Below are the code and all the weights of a small trained network. Each question names an input and a class and asks about switching units off, where a switched-off unit gives its printed mean instead of its output.

import numpy as np


def w(rows, s, z=0):
    codes = np.array(rows[::2]) - 128.0
    scale = np.full(codes.shape[1], s)
    scale[-1] = z or s
    return codes * scale


def f(y):
    return np.maximum(y, 0)


def log_softmax(a):
    a = a - a.max(-1, keepdims=True)
    return a - np.log(np.exp(a).sum(-1, keepdims=True))


def net(x, mask):
    res = np.array(x, float).reshape(1, 8) / 4 @ E
    y = f(res @ A[0][:, :-1].T + A[0][:, -1])
    res = res + np.where(mask, y, B[0][:, -1]) @ B[0][:, :-1]
    return log_softmax(res[-1] @ U[:, :-1].T + U[:, -1])


A, B = {}, {}
E = w([
[226,66,31],'x0',
[131,126,126],'x1',
[129,129,128],'x2',
[216,134,249],'x3',
[127,128,126],'x4',
[129,127,129],'x5',
[91,2,132],'x6',
[126,129,128],'x7',
],0.0053)
A[0] = w([
[145,112,168,171],'neuron 1',
[35,184,30,96],'neuron 2',
[126,205,87,149],'neuron 3',
[106,86,128,149],'neuron 4',
[71,168,200,104],'neuron 5',
[126,123,131,106],'neuron 6',
[177,114,212,86],'neuron 7',
[85,57,153,102],'neuron 8',
[171,146,205,103],'neuron 9',
[57,157,156,79],'neuron 10',
[195,101,76,91],'neuron 11',
[98,125,107,106],'neuron 12',
[79,17,166,90],'neuron 13',
[157,184,120,93],'neuron 14',
[9,145,152,110],'neuron 15',
[152,243,100,102],'neuron 16',
[151,115,103,97],'neuron 17',
[80,145,109,129],'neuron 18',
[171,123,47,102],'neuron 19',
[119,141,132,254],'neuron 20',
[84,140,85,96],'neuron 21',
[74,140,75,88],'neuron 22',
],0.011,0.0066)
B[0] = w([
[128,81,105,185],'neuron 1',
[142,31,195,209],'neuron 2',
[77,160,118,186],'neuron 3',
[94,141,115,170],'neuron 4',
[184,173,101,195],'neuron 5',
[130,118,130,128],'neuron 6',
[145,61,178,179],'neuron 7',
[89,180,148,169],'neuron 8',
[132,44,165,184],'neuron 9',
[171,169,127,162],'neuron 10',
[178,185,133,173],'neuron 11',
[130,108,148,144],'neuron 12',
[75,216,169,188],'neuron 13',
[94,166,155,149],'neuron 14',
[193,172,88,197],'neuron 15',
[63,201,160,186],'neuron 16',
[147,138,132,141],'neuron 17',
[127,78,137,163],'neuron 18',
[179,151,113,179],'neuron 19',
[106,66,2,254],'neuron 20',
[137,92,163,157],'neuron 21',
[142,83,172,163],'neuron 22',
],0.03,0.0066)
U = w([
[163,59,195,75],'0',
[255,188,94,52],'1',
[33,183,165,73],'2',
[117,101,58,252],'3',
[121,102,58,198],'4',
],0.0087,0.0032)

Each question gives the input, the list of numbers given to net, and the class t.
The units are the neurons (one row each of A and B). Each row of codes is followed by its name. A weight is (code - 128) times the scale printed after its matrix; where a second scale follows, it is the last column's (A, B and U).
mask holds one flag per neuron, in row order. A switched-off neuron (its flag False) gives its mean, the last column of its row in B, instead of its output. The means were averaged over made-up inputs and are rounded, as every weight is.
A unit's drop is (log p(t) with every unit on - log p(t) with that unit switched off) / (log p(t) with every unit on - log p(t) with every unit switched off).
The circuit of an input: a set's keep is (log p(t) with only the set's units on - log p(t) with every unit switched off) / (log p(t) with every unit on - log p(t) with every unit switched off). Starting from the 12 units with the biggest drops (on a tie, the unit counted first), units are removed one at a time, each time the one whose removal leaves the highest keep (on an exact tie, the one counted first), for as long as the keep stays at least 0.8.
circuit, biggest first: the units of the circuit, biggest drop first
unit that matters most: the unit with the biggest drop
k most important neurons: the k neurons with the biggest drops, biggest first
drop when u is switched off: that unit's drop, to one decimal
input [-8,8,4,2,5,1,4,5], class 1: circuit, biggest first -> [neuron 15]
input [-5,6,7,-7,8,-2,-7,-7], class 0: 2 most important neurons -> [neuron 2; neuron 22]
input [-6,0,-5,-4,-5,-6,2,5], class 1: 3 most important neurons -> [neuron 15; neuron 10; neuron 5]
input [5,-8,4,-5,-1,-4,3,-3], class 0: circuit, biggest first -> [neuron 2; neuron 20]
input [4,6,1,-5,4,7,-7,-3], class 2: 2 most important neurons -> [neuron 16; neuron 3]
input [7,5,-1,6,1,-2,-8,-5], class 2: 4 most important neurons -> [neuron 16; neuron 14; neuron 15; neuron 5]
input [-7,7,2,-7,-5,2,5,3], class 0: 4 most important neurons -> [neuron 2; neuron 22; neuron 18; neuron 21]
input [7,-3,4,8,-1,-2,-1,5], class 0: 3 most important neurons -> [neuron 7; neuron 9; neuron 15]
input [8,3,-3,8,-5,-1,-6,6], class 0: 3 most important neurons -> [neuron 9; neuron 7; neuron 15]
input [1,-7,6,4,3,-2,7,-7], class 2: 2 most important neurons -> [neuron 13; neuron 8]
input [-7,3,-2,-3,7,5,-2,5], class 1: 3 most important neurons -> [neuron 15; neuron 5; neuron 10]
input [7,-5,6,-2,6,7,8,-8], class 2: 2 most important neurons -> [neuron 13; neuron 15]
input [-5,-2,5,-6,-3,-6,0,-5], class 0: 4 most important neurons -> [neuron 2; neuron 22; neuron 21; neuron 18]
input [0,-6,5,-4,-6,-4,5,-4], class 2: most important neuron -> [neuron 13]
input [-8,5,1,5,-4,1,1,-3], class 1: 4 most important neurons -> [neuron 5; neuron 15; neuron 2; neuron 10]
input [-5,-7,7,-7,0,6,-5,4], class 0: 2 most important neurons -> [neuron 2; neuron 22]
input [8,-7,2,-4,5,6,-4,7], class 1: drop when neuron 19 is switched off -> 0.5
input [0,4,8,-4,2,-6,7,2], class 2: drop when neuron 8 is switched off -> 0.1
input [2,-5,1,-8,2,-6,5,3], class 0: drop when neuron 2 is switched off -> 0.4
input [7,-8,0,2,3,1,2,2], class 1: unit that matters most -> neuron 11
input [-7,4,-5,-6,-7,0,-3,4], class 1: drop when neuron 10 is switched off -> 0.6
